Each row is followed by its class number.
[  67  -90  167 -111  174  -85  -82  -91 -124 -125  -30  147 -126  192
   -2 -337 -200  -38   31 -140  321   67  217 -162 -108 -238  145  578
 -179 -251 -104  103   67 -205] => 7
[  97  136  356  -88 -332  -33 -173  255  -52 -201   38 -192  -22 -166
 -242   91  198 -113  -86 -142  118  426  224  101 -132 -101  186  266
  113    5  364  364  398  126] => 4
[   8   13  514   53 -437 -189 -267  612  -20 -125 -338 -223   35 -369
 -314  -60 -233 -138 -220  168 -413  612   46    6  125   65  216 -119
  -20   94  297   98  143  181] => 6
[  87  186  272   98 -510 -147  -76  518  129  -12  -94  -97 -215   78
 -339 -166   24  215 -138  -23 -197  297   37  346  269  177  -94 -342
 -140 -276  488 -148  289   50] => 5
[-103  -21  452  -73  180 -150  -46   43 -294 -228 -118  226  293  329
   -8  129   15 -117  164  -63  -13  158  282   76  -50  -75   96  359
 -192   42 -271   65  303 -242] => 9
[  48 -142  -36  196   17  -83 -153  364  -16   75  108  129  108  346
 -254  -44  151 -602 -410 -237 -246  504  -65  -52 -135  409   98   -8
  254  192  -88  217  -70   56] => 2
[  67  195  516  383 -366  -53  -83  350  -59  -53 -699  -83  -49  149
 -183  -99 -397   50  -66  -31 -120  322 -154   78  182  204   16  -93
  -47 -426  201 -385  307  233] => 5
[-428   89   29  235  -86  256  295  169  118 -262 -194  112 -138  -65
   72  812  145  -68  304  209 -104  350 -300  312  174 -177  191   32
   26  -12   62   16   69   31] => 8
[-219   47  698  -68  -42  -41 -123 -250  194 -585 -483 -127  207 -566
  -58  546 -234  183  -10  309   63 -138   -8 -125 -124  -45   88  459
 -120  -33 -223 -359   34   66] => 10
[ 241 -187  -13 -162  244 -207  -84  -49  -39   35 -230   46    6  128
 -163 -425  -96 -290 -148 -143 -159  344  194   58 -161  -98  158   28
 -179  182  -48  245  104  224] => 8
[-198   58  330  261  -82  -50  -30  147  -64 -321 -476  -26 -103 -112
  355  372  119   74  339  -16  -75  201 -176  250  -92 -176  271  316
   60 -176  273   16 -119  502] => 8
[ -88   78  121  293  -97   45  181  188  -19 -177 -122  -32 -144  -40
  224  539    5   81  305   35   81  109 -335  220   -8  -77  143   24
    5 -159  227  -54  120   92] => 10
[-261  -28  135  409 -285   -9   27  320   90 -179 -207   49   29   58
  349  689   99  -23  210  290 -180  288 -362  227  -16  126   57   -3
  133 -121  248   26  159  422] => 9
[ 116 -189 -250  182   45 -137  137  336  -29    9  207  175 -275   65
 -130  158 -239 -226  362   23  159  313 -174  -21 -231  -52  153   18
  140   12  134  357  146  422] => 3
[ 179  -27 -210 -114   31 -180  -28 -328   62   98 -243  -49 -216  328
  -49  166   41  216 -167 -157  -72 -157   60  -28   44  -40  -19 -396
 -221  349 -288  -91  348  155] => 7
[ 282 -160  222  331  -58   -4  191  295   65  -31 -509 -111 -255  -64
 -189 -220 -576 -262  347 -121  -75  385 -322  371  -83  187  -47    8
  -79 -102  160 -128  464  600] => 7
[-193    5   26  271 -184   26   73  175  102  -17 -298  -31  -67  -87
  203  556  120  -33    1  180 -227  242 -196  163   74  -35   90  -80
   24   78  196   37  -86  177] => 0
[-321  108  264  127  -91  -27  127  188  -68 -484 -393  -45  -67 -208
   78  812  109   16  290  171  -65  352 -166  314  -36 -267  387  182
  -27  -76  221   30   61  224] => 8
[-233  145  222  107 -165  -75 -116  127   76 -350 -224 -136 -272 -302
  294  699   69  206  177  239  125   94 -128  128  149 -166  182   -1
  -50 -191  375 -148   72  166] => 1
[   0  -52  126   26 -202  -31  -27 -119   69 -104  -98 -469  511 -120
  133  221  275   69   50  123   -2 -341  -65  -99 -154  265   68  -43
  -60   59 -182   41  379 -129] => 3
[-328    0 -116  255 -169   34  223   49  238 -249 -282  -48 -218 -158
  136  625  216  117  448  292  -61   80 -285  272   90 -314  213   30
   91  -37  283   15 -157  449] => 4
[-267 -113 -174  169  110    5   73   92  300 -111 -382 -246  -30 -617
   81  287 -201  105   86  547  -81   -7 -182 -167 -114 -104   90  -15
   95   99 -160   22 -274  390] => 7
[  93  -78  381   62   -3 -115 -118 -116   94  -45 -524   11 -295  247
   16 -248 -553  242  382  -81 -256  -28  -44  157  271 -100  -52 -117
 -340 -208  -25 -401  495  682] => 10
[-288  100  180  189 -190 -136   34   70  -21 -266 -418  -75  -59  -69
   82  500   79   70  308   62 -101   91 -331  101  312  -74  231 -144
  -26 -262  214 -150 -124  222] => 1
[ -74  -51   97   28 -140   25  -33  212  136 -252 -307    8 -257 -202
 -155  236    2  -23 -387   54 -116  594   14   80 -245   45  111  -23
  145  562 -151  148  -86  424] => 9
[  63  106  323   71 -347  -60 -197  360   58   27 -238 -251 -100  -73
 -411  117 -149  128 -250    3 -470  236   97  347   82  165  -70 -116
   48  148  122 -313  234  318] => 3
[  26  -84  385 -118  187 -191  -98   -3 -139 -159 -217  343 -116  -80
 -108 -195  -57  -90  -27  -88   67  317  346   81 -168 -330  133  272
 -207  123 -114  181  -94   72] => 6
[  19   28  838   75  -19 -337 -161   41 -258 -102 -264   55  185  424
  -11 -249 -227  187  195 -106 -159  -75 -184 -169  428  -98   89 -444
 -356 -470 -160 -389  322 -133] => 2
[-235  -61  331  287 -165   69  104   88   67 -146 -714 -189 -115 -242
  158  500 -150  141   97  103 -387  126 -319  214   63   33   74 -114
   -6   26  -98 -257   34  512] => 0
[ -85   -2   61 -120   27 -285 -184 -109 -164 -178 -213  -86  501 -267
 -141  548  156 -178  119  281 -155 -177  -23  -85  -58   95  140  -51
  -64  259 -154 -135  119  -59] => 2
[  55  -38 -142 -140 -336 -313 -309  498 -150   25  378 -122  -71  -97
 -268 -165  305 -211  -97   76   96  528  130  -62  -33 -124  212  123
   95  -70  515  538   25  125] => 1
[-221   27  124  319  143   60  102  249  -50   -1 -124   53 -141 -193
  211  207   58   17  271  -40  -78  104 -250   18   17 -159  105   62
  -82 -100  -36   91 -294   28] => 0
[ 307  -68   30  146  -59   66   25  384   -2  224 -433 -486 -290 -153
 -238   74 -335 -185 -326  -41 -249  452  193  301 -276  159   26 -399
   52  488    8  -12  480  544] => 5
[-386    5  191  254 -334  158  134  161  249 -210 -366 -327 -237 -392
  245  739   58  151  413  327  -72    9 -281   91  246 -101   36 -218
 -200  -49  155  -89  247  248] => 2
[ -64  261  375  281 -368  -82   64  303   83  -77 -418 -317  -22  165
 -244  251   66  279   82 -110 -211  181  -15  261  253  101  -66 -400
  -30   10   97  -97  352  359] => 6
[-207   97  445  368 -213    4   33  269   52 -257 -513   44 -108 -201
  172  352 -121  111   97  173 -361  264 -247  211  100 -152  116  -46
  -34  -72  237 -202 -176  306] => 6
[-300  -83  108  202 -253  -45  168  152  -91 -202 -488 -165 -152 -186
  149  606  109   27  359  121 -102  214 -250  228   42 -153  215  -78
   45 -147  169   86  128  487] => 3
[-191  160  348  226 -232  -46   40   58   -9 -390 -565 -180 -218 -104
  105  524 -132  208   83  139  -38  204 -235  169  144 -264  216  -29
  -49 -321  341 -293   60  300] => 0
[ 223   57  321  -28   16   61  -99 -137  153 -310 -660 -502 -293 -224
   30  480 -212   93 -418  -75   56  330  131  143 -308   -7  113  160
  -24  360  -43  -96  599  526] => 1
[-321  159  222  263 -302  -36   53  283  -27 -273 -289  -69   93 -161
  199  559  124  207   -4  281 -117  290 -183  113   40  -84   80  -82
   59 -133  208  118  -25   99] => 5
[-217  -53  298  249  -52  -33   50   59   35 -334 -636  -11  -92  -65
  263  370 -129   76  116  106 -160  214 -224  146  -31  -18  227   53
   17  -99   31 -166  -60  494] => 0
[ 150  -42   61 -140  231 -331 -360  412  -91 -260  -90   27 -356   35
 -300 -223 -215 -326  151 -237 -140  612   53  316  -35   22  457  462
  125  -50  533  -34 -187  742] => 0
[  86  128  484 -124  -90 -103  -59  306   -9 -353 -229   -7 -218 -133
 -435  121  145    8 -181 -136    0  598  108  195 -143 -123  177  327
  -48  434   51   11    5  170] => 8
[  72   -3 -159   96 -158 -147   29  212 -171   29 -770 -148 -280  320
 -482  -15 -402 -245  136 -169 -441  546  -84  293  266  -18  268 -316
   76   42  173 -162  331  762] => 8
[-240  159  186  178 -121  -72  -90  114   32 -314 -110   32 -123 -105
  217  444  237   81  360   52  132  110 -193  162  162 -108  197  -23
  -53 -104  275  -37  -48  125] => 4
[-132    0  181 -320 -237 -198 -224 -107  -87 -311 -154   73   40 -334
  231  393  428  391 -618  220  249  167  326 -126 -362  -13 -104  317
   -6  268 -133  274  -47  -15] => 1
[-191  122  402  284  -77   51   93  110  -77 -167 -477   -4  -75 -347
  145  321 -151  -49  554  -27  -39  235 -340  369  154 -249  265  180
   -6 -410  375  -60  -89  362] => 10
[ 193   25 -126    9 -113  -10 -100  362  -13  -54  345 -169    8 -163
 -168  -47   80 -395   -2   28  287  496  121   73 -182  -65  153  201
  -63  -28  418  555  528 -257] => 4
[   8  -18  479   24 -282 -181  -61  284  -67 -143 -284 -134   71 -120
 -229 -160   45  -40  186  -69 -250  291  -92   43  172   29   42 -135
  -83   51   95   69  194  299] => 1
[ 286 -159  -22  -53  144  -56 -153 -357 -220  335   29   -1   -8  355
   -2 -435    3 -157 -119 -376  174 -215    0 -196 -123  -24  -21  161
 -103 -310 -244  -28  181   10] => 1
[  -4  191   78 -200 -281 -179   65  -17  -31 -460  -41  -81  237 -364
  -92  287  289  363 -247  145  183   12   17   24 -175  -44   87  -48
 -331  182  -33  200  213 -667] => 7
[-291   20  -25   87 -105  -82   23  -26  -41 -228 -239  -95  116   13
  146  712  210   47  186  234 -129   79 -201  107   41 -155   96  251
   -7 -113  148   42   85  228] => 2
[-408    2  188  282 -221  -15  160  240  -59 -280 -490    7  -51 -127
   91  729  133 -125  235  215 -121  410 -349  163  174  -95  298 -150
   81  -89  142  -15  -53  281] => 0
[-405   40    0  162  -26  -35  -92  160   20 -400  -93   -6  -18 -107
  344  575  221  133  342  312  -49  110 -164  160  -72 -181  323  312
   70 -201  236   16 -128  393] => 3
[-230   65  209  120  -99 -124   55   45 -150 -316 -515  -99   31  -33
  182  647  172    8  150   97   36  205 -167  119    1 -128  278  149
  -22 -204  202  -13   52  226] => 2
[ 170   42  428   21 -230 -294 -316  406 -122 -293 -115 -111  -97 -268
 -182 -405   40 -146   53  -48  346  545   38  218 -116   19   18  452
 -157   46  413   61  -26  101] => 7
[-310  122  152  472 -326  260  192  169   67   75 -230  -63    8  -56
  232  432  236  -78  504   83  -67   88 -477  185  278  -82  142 -161
   57 -187  198  -61 -135  131] => 8
[ 317  -49   56   18 -131   22 -104  163  143    4 -153 -165 -361 -225
 -195 -301  116  -82 -383 -334  181  323   55  100 -415  270  104  -83
   74  608  -90   50 -246  364] => 8
[-254   99  228  387 -186  161  325  133  118 -113 -536   13 -180   49
   43  498 -124   96  455   71 -253  173 -423  338  314 -147  150 -249
 -123 -208  132 -225  115  301] => 2
[-194 -169 -493 -180  161   37  207 -230   45 -149 -105  -31  293   44
  -41  598  229 -271   -4  260  -63  197   18  113 -163  137  -21   65
  -58  534 -311  304  283   96] => 5
[ -36   72  -55  385  -39  288  310   60  251  -94 -322 -223 -334 -151
  129  236  -59   76  545  -20   75   19 -387  378   33 -159  194  -70
  -54   -9  107 -131  198  313] => 7
[-143 -109  561  -56  155 -121  236 -195 -307  -59 -689  162   -9  204
 -185 -132 -277 -141  414 -142 -157  162  127  -15  297 -521  174  221
 -274 -221 -154  -70  -98  166] => 1
[-388  159  143  163 -106   28  101  159   37 -521 -139   83   92 -161
  141  771  314   34  185  180 -122  168  -65  176  -68 -188  285  227
  -19 -114  187  169   66  -21] => 6
[-167 -283  525 -110  228 -165 -222  213 -166  -45 -358  178   36   -1
   55 -225 -309 -134  181  103 -381  255  250  -39   23  -69  129  467
 -201  119 -246  -57 -160  353] => 4
[-171  124  115  347  -65   89  230   77  -63 -249 -707  -50  -94   18
  248  594   -9   24  358    9 -132  267 -392  414   31  -98  311   86
  129 -281  286 -119  158  515] => 5
[  -3   67  477  170 -303 -232 -448  371   17    0 -604 -350   63 -227
  -60 -293 -338  165 -133    7 -591  231   -1  -23  166  188  -87  183
  172 -176  288 -130  -67  721] => 3
[-344  -71  272  -30 -314 -138 -165   50  125 -564  -90 -248  364 -320
  165  472  256   69  105  490  269 -178  -37 -310  -50  197   72  243
  -79 -440   24   15  501 -205] => 3
[ 128 -180  134  175 -156 -287  -39  246  124  -86 -318  -34  -45  224
 -239  190 -278 -163   65  134 -354  441  -25  335 -155   55  212 -363
   91  187  127   35  314  899] => 8
[ 123   78  253  326 -497  159   94  152  240  -53 -291 -119  158  108
 -122 -108  -74 -209  206   32 -100  245 -106  370   54  213 -101   35
  -24  -73  374  -50  477  282] => 7
[-102  -71  357  -37   67 -178  -61 -127 -171 -162 -410  116  184  156
 -184 -326  -69 -146  -72  -72   14  227  175   21   -2 -182  105  302
 -215 -188 -137   -6 -213  -28] => 2
[-193  -21   49  444 -103  -74   87  261  -79   69 -472  -17  -81  135
  168  266 -199 -129  337   70 -361  213 -416  136  276  -39  149 -302
  145 -374  276  -92  -68  506] => 5
[ -17 -182 -111 -153  165  -28   37  -96  124  121  -15 -121 -314   52
 -118  127    1  -51  154   -4   78  120  162  -68   -9 -323  162  112
 -254  364 -213  209   -5  194] => 8
[-222   53   97  268 -203  -86   12  -25  -30 -334 -593 -105   11  -37
  246  505   49    4  351   94 -159  -11 -272  149  140  -29  250 -195
    7 -227  236 -194  189  388] => 0
[ -64  -82  300 -120 -507 -218  -53 -150  158 -558 -352 -143  151 -239
  275  624  371  263 -133  384  135   90    8  112 -331  -66  203  180
  -19  183  220  141  302  321] => 7
[ 239  135  176   18 -313 -219 -256   81  231 -529 -317 -178 -328  -12
  -80  123   94  -13 -300 -122  343  530   12  337 -139  157  102  259
    0  -73  607  -18  367  385] => 1
[ -90  137  113  183 -210  122  128  118  273 -104  146 -179  369 -379
   92  268   32  133  178  479  -52 -215 -179 -186   47   14  -71 -342
 -240   77   33   44  200 -418] => 5
